Below is a small trained network, with its code and all its weights. Each question gives an input and a class and asks what happens when units are switched off, that is, made to give their printed mean instead of their output.

import numpy as np


def w(rows, s, z=0):
    codes = np.array(rows[::2]) - 128.0
    scale = np.full(codes.shape[1], s)
    scale[-1] = z or s
    return codes * scale


def f(y):
    return np.maximum(y, 0)


def log_softmax(a):
    a = a - a.max(-1, keepdims=True)
    return a - np.log(np.exp(a).sum(-1, keepdims=True))


def net(x, mask):
    res = np.array(x, float).reshape(1, 8) / 4 @ E
    y = f(res @ A[0][:, :-1].T + A[0][:, -1])
    res = res + np.where(mask, y, B[0][:, -1]) @ B[0][:, :-1]
    return log_softmax(res[-1] @ U[:, :-1].T + U[:, -1])


A, B = {}, {}
E = w([
[35,51,91,96,238,194,213,113,128,98,121,196],'x0',
[77,103,140,214,120,87,201,69,35,173,220,54],'x1',
[103,111,217,39,86,211,96,37,164,191,185,127],'x2',
[121,135,125,132,136,125,125,127,145,128,139,121],'x3',
[102,253,197,102,215,156,162,162,83,172,73,58],'x4',
[16,75,114,161,102,153,38,128,116,130,46,72],'x5',
[130,127,132,129,129,126,128,127,131,126,127,128],'x6',
[162,27,199,194,137,147,164,240,196,252,118,125],'x7',
],0.0064)
A[0] = w([
[57,87,121,141,112,149,52,134,132,125,62,99,151],'n0',
[45,89,119,136,93,164,72,134,131,135,70,92,84],'n1',
[187,192,139,141,62,69,70,130,123,120,130,73,74],'n2',
[111,191,63,79,125,93,96,19,64,45,145,124,70],'n3',
[107,205,210,99,193,146,155,147,86,156,105,69,167],'n4',
[91,112,107,105,205,156,187,134,102,108,114,146,116],'n5',
[188,165,142,153,55,89,76,155,123,165,137,103,95],'n6',
[105,120,187,52,101,184,109,51,149,163,167,121,164],'n7',
[95,103,108,102,198,163,196,116,117,111,132,179,64],'n8',
[152,164,132,52,124,169,68,183,219,98,56,199,107],'n9',
[135,126,32,211,177,55,161,227,85,69,83,126,95],'n10',
[102,91,87,116,207,165,183,100,137,121,129,188,69],'n11',
[148,25,67,161,63,99,86,116,178,85,194,194,122],'n12',
[105,106,192,67,91,203,97,44,163,186,176,135,91],'n13',
[154,3,71,153,25,117,81,76,182,68,197,216,80],'n14',
[67,94,100,166,118,143,76,136,111,120,70,91,157],'n15',
[69,89,84,106,215,166,184,131,136,98,108,165,57],'n16',
[98,207,85,72,132,120,82,55,54,61,146,131,21],'n17',
[166,61,177,167,134,139,152,212,182,233,135,126,7],'n18',
[90,104,148,179,111,110,171,93,64,160,193,87,60],'n19',
[117,111,184,93,115,152,115,99,160,159,160,130,107],'n20',
[183,139,125,65,139,168,68,176,225,83,50,194,69],'n21',
[49,99,122,161,123,147,46,121,113,136,56,90,143],'n22',
[215,161,137,105,145,122,185,124,136,129,210,180,112],'n23',
[208,189,154,136,83,72,93,143,121,135,138,88,97],'n24',
[150,45,191,190,150,132,145,216,169,224,124,116,98],'n25',
[210,152,115,117,161,96,207,132,133,121,176,171,123],'n26',
[199,171,138,86,140,117,187,124,152,141,160,186,125],'n27',
[181,212,139,154,48,83,77,148,111,154,115,72,90],'n28',
[152,139,61,220,131,56,146,206,103,81,81,131,58],'n29',
[127,191,152,68,172,141,117,174,158,138,61,119,115],'n30',
[86,124,154,191,125,99,199,82,54,160,203,72,84],'n31',
],0.0061,0.0019)
B[0] = w([
[98,148,139,96,67,52,142,192,105,103,199,171,198],'n0',
[87,143,142,94,31,43,131,181,99,90,193,162,189],'n1',
[61,53,176,147,134,171,64,65,176,126,127,189,197],'n2',
[124,112,61,151,64,222,212,185,234,24,54,107,218],'n3',
[144,214,164,165,187,185,131,196,91,149,111,115,207],'n4',
[83,105,201,136,143,163,61,82,176,151,138,176,185],'n5',
[62,52,180,154,140,172,81,49,174,129,127,183,195],'n6',
[189,169,73,50,123,67,158,93,138,221,84,128,204],'n7',
[61,81,191,148,127,144,66,86,162,136,142,188,187],'n8',
[204,38,55,217,205,81,99,96,37,88,192,29,219],'n9',
[188,178,94,6,136,75,149,28,148,255,46,171,252],'n10',
[54,72,191,154,128,138,56,75,158,136,138,182,193],'n11',
[154,243,194,171,233,201,116,191,80,208,102,100,236],'n12',
[203,165,72,6,125,55,175,45,138,231,72,155,210],'n13',
[154,255,213,197,236,223,107,219,82,168,105,106,254],'n14',
[96,168,151,82,66,42,147,180,100,114,190,177,195],'n15',
[79,63,204,131,155,163,73,43,162,153,150,159,200],'n16',
[128,120,54,163,67,216,205,181,207,37,55,106,204],'n17',
[116,94,57,139,43,200,212,153,229,16,57,102,226],'n18',
[190,57,69,187,188,93,110,91,66,85,166,60,193],'n19',
[175,157,93,73,131,108,159,86,140,177,85,134,173],'n20',
[182,31,52,196,184,68,111,68,54,90,205,40,222],'n21',
[99,167,156,89,57,44,140,204,110,87,195,173,202],'n22',
[70,128,149,96,28,32,139,219,108,73,207,182,193],'n23',
[64,72,199,135,111,150,56,87,160,122,124,165,195],'n24',
[124,116,53,125,69,202,200,168,194,45,61,115,245],'n25',
[92,152,157,78,49,61,143,191,104,107,201,185,193],'n26',
[89,136,146,125,58,44,140,195,99,73,202,145,186],'n27',
[62,70,191,155,153,167,66,55,159,136,117,171,207],'n28',
[181,164,99,18,130,79,139,30,156,244,58,149,226],'n29',
[146,157,147,206,211,165,121,167,49,136,148,76,182],'n30',
[184,52,76,205,202,118,119,111,52,91,175,31,212],'n31',
],0.0048,0.0083)
U = w([
[122,107,47,138,68,212,206,162,229,50,59,109,87],'0',
[56,42,232,142,129,156,51,28,174,140,137,184,78],'1',
[186,40,51,181,168,77,118,90,17,103,190,36,100],'2',
[180,180,80,29,117,57,161,49,144,231,67,154,118],'3',
[85,165,172,95,45,21,145,228,88,90,220,177,131],'4',
[139,254,209,175,196,208,126,194,72,163,103,99,253],'5',
],0.008,0.0026)

Each question gives the input, the list of numbers given to net, and the class t.
The units are the neurons (one row each of A and B). Each row of codes is followed by its name. A weight is (code - 128) times the scale printed after its matrix; where a second scale follows, it is the last column's (A, B and U).
mask holds one flag per neuron, in row order. A switched-off neuron (its flag False) gives its mean, the last column of its row in B, instead of its output. The means were averaged over made-up inputs and are rounded, as every weight is.
A unit's drop is (log p(t) with every unit on - log p(t) with that unit switched off) / (log p(t) with every unit on - log p(t) with every unit switched off).
The circuit of an input: a set's keep is (log p(t) with only the set's units on - log p(t) with every unit switched off) / (log p(t) with every unit on - log p(t) with every unit switched off). Starting from the 12 units with the biggest drops (on a tie, the unit counted first), units are removed one at a time, each time the one whose removal leaves the highest keep (on an exact tie, the one counted first), for as long as the keep stays at least 0.8.
units of the circuit, in order: the units of the circuit, biggest drop first
most important unit: the unit with the biggest drop
top k neurons: the k neurons with the biggest drops, biggest first
drop of u: that unit's drop, to one decimal
input [-5,-3,-1,-5,-2,-6,-5,-8], class 0: most important unit -> n3
input [-1,-7,1,-4,-2,-7,0,-7], class 0: top 4 neurons -> n3, n17, n31, n19
input [1,-7,8,-5,-1,5,-8,7], class 3: top 2 neurons -> n13, n7
input [1,7,7,-6,3,-4,-6,4], class 2: top 3 neurons -> n31, n19, n10
input [-1,-6,-8,8,6,0,-5,3], class 3: top 2 neurons -> n10, n29
input [5,-7,-4,6,0,7,0,-3], class 2: top 2 neurons -> n9, n21
input [1,-6,-5,4,-8,6,-2,-7], class 5: top 2 neurons -> n14, n12
input [3,8,-5,-3,8,3,8,-1], class 2: top 2 neurons -> n31, n19
input [7,4,0,1,-4,-8,6,0], class 4: top 4 neurons -> n23, n26, n27, n28
input [1,6,-1,1,-2,8,6,-6], class 4: top 2 neurons -> n22, n15
input [7,6,-3,-4,8,-2,-7,8], class 0: top 3 neurons -> n25, n18, n14
input [-7,5,-1,-6,-1,6,0,-6], class 1: top 2 neurons -> n28, n2
input [-4,7,1,-1,5,6,0,3], class 2: top 3 neurons -> n31, n19, n14
input [-6,6,7,-7,-8,-3,-1,-5], class 5: units of the circuit, in order -> n14
input [7,-8,5,-3,4,-5,-2,7], class 2: units of the circuit, in order -> n9, n21
input [5,-4,2,-8,4,4,-2,6], class 0: drop of n18 -> 0.9
input [-5,-6,1,3,-3,-7,7,4], class 4: drop of n23 -> 1.5
input [8,2,-8,7,7,2,8,1], class 1: drop of n8 -> 0.2
